Below are the code and all the weights of a small trained network. Each question names an input and a class and asks about switching units off, where a switched-off unit gives its printed mean instead of its output.

import numpy as np


def w(rows, s, z=0):
    codes = np.array(rows[::2]) - 128.0
    scale = np.full(codes.shape[1], s)
    scale[-1] = z or s
    return codes * scale


def f(y):
    return y / 2 * (1 + np.tanh(0.7978845608 * (y + 0.044715 * y**3)))


def log_softmax(a):
    a = a - a.max(-1, keepdims=True)
    return a - np.log(np.exp(a).sum(-1, keepdims=True))


def net(x, mask):
    res = np.array(x, float).reshape(1, 4) / 4 @ E
    y = f(res @ A[0][:, :-1].T + A[0][:, -1])
    res = res + np.where(mask, y, B[0][:, -1]) @ B[0][:, :-1]
    return log_softmax(res[-1] @ U[:, :-1].T + U[:, -1])


A, B = {}, {}
E = w([
[95,186,2,124,222],'x0',
[125,131,135,120,128],'x1',
[119,60,53,41,64],'x2',
[231,103,136,31,225],'x3',
],0.0086)
A[0] = w([
[114,42,51,26,101,248],'n1',
[100,101,75,106,48,147],'n2',
[121,224,9,118,232,100],'n3',
[227,98,89,73,200,2],'n4',
[34,254,51,146,51,19],'n5',
[102,179,216,192,198,103],'n6',
[169,127,197,160,36,146],'n7',
],0.0094,0.0026)
B[0] = w([
[140,173,204,155,75,240],'n1',
[84,160,186,187,133,190],'n2',
[154,137,158,59,8,255],'n3',
[13,83,119,120,182,213],'n4',
[106,100,115,23,169,225],'n5',
[63,153,206,130,55,224],'n6',
[144,113,79,9,73,225],'n7',
],0.013,0.0091)
U = w([
[60,65,132,63,135,180],'0',
[211,134,146,3,94,62],'1',
[87,204,220,161,96,68],'2',
[138,155,142,81,118,250],'3',
[122,154,94,140,111,179],'4',
[192,113,101,178,172,79],'5',
[211,101,59,94,203,87],'6',
],0.011,0.013)

Each question gives the input, the list of numbers given to net, and the class t.
The units are the neurons (one row each of A and B). Each row of codes is followed by its name. A weight is (code - 128) times the scale printed after its matrix; where a second scale follows, it is the last column's (A, B and U).
mask holds one flag per neuron, in row order. A switched-off neuron (its flag False) gives its mean, the last column of its row in B, instead of its output. The means were averaged over made-up inputs and are rounded, as every weight is.
A unit's drop is (log p(t) with every unit on - log p(t) with that unit switched off) / (log p(t) with every unit on - log p(t) with every unit switched off).
The circuit of an input: a set's keep is (log p(t) with only the set's units on - log p(t) with every unit switched off) / (log p(t) with every unit on - log p(t) with every unit switched off). Starting from all 7 units, units are removed one at a time, each time the one whose removal leaves the highest keep (on an exact tie, the one counted first), for as long as the keep stays at least 0.8.
circuit, biggest first: the units of the circuit, biggest drop first
most important unit: the unit with the biggest drop
k most important neurons: the k neurons with the biggest drops, biggest first
drop when u is switched off: that unit's drop, to one decimal
input [-5,2,4,8], class 0: most important unit => n4
input [6,5,-2,-5], class 1: circuit, biggest first => n3, n5
input [-4,1,6,5], class 2: circuit, biggest first => n1, n5
input [-4,-4,-3,-1], class 1: 4 most important neurons => n7, n4, n2, n1
input [3,-6,7,5], class 2: circuit, biggest first => n1, n7
input [5,7,8,7], class 2: circuit, biggest first => n1, n7
input [-7,-7,-3,-8], class 0: 4 most important neurons => n3, n7, n1, n6
input [-2,2,0,1], class 4: circuit, biggest first => n3, n5, n6
input [-7,-3,5,-5], class 1: 2 most important neurons => n7, n4
input [-6,3,-6,-5], class 1: 4 most important neurons => n7, n2, n4, n1
input [1,-2,-7,8], class 0: 2 most important neurons => n4, n1
input [-8,-5,3,-4], class 1: 3 most important neurons => n7, n4, n6
input [-7,5,-6,3], class 1: 4 most important neurons => n7, n4, n2, n1
input [0,2,3,-3], class 4: circuit, biggest first => n6, n3, n4
input [0,4,-1,8], class 0: most important unit => n4
input [-3,-2,-1,-5], class 0: 2 most important neurons => n3, n1
input [5,-3,-4,-4], class 1: 3 most important neurons => n3, n4, n5
input [4,3,-8,3], class 2: 3 most important neurons => n6, n7, n5
input [-2,6,-6,-6], class 0: circuit, biggest first => n1, n5
input [2,-6,-7,-8], class 0: most important unit => n5
input [-8,4,5,-7], class 1: 2 most important neurons => n7, n4
input [7,2,-3,-6], class 1: 3 most important neurons => n3, n4, n5
input [4,1,5,-4], class 2: 3 most important neurons => n2, n7, n1
input [-3,-8,-6,8], class 0: 2 most important neurons => n4, n1
input [-2,-3,7,-5], class 2: drop when n1 is switched off => 0.5
input [7,6,-8,6], class 2: drop when n5 is switched off => 0.9
input [7,-5,6,-3], class 1: drop when n4 is switched off => 0.1
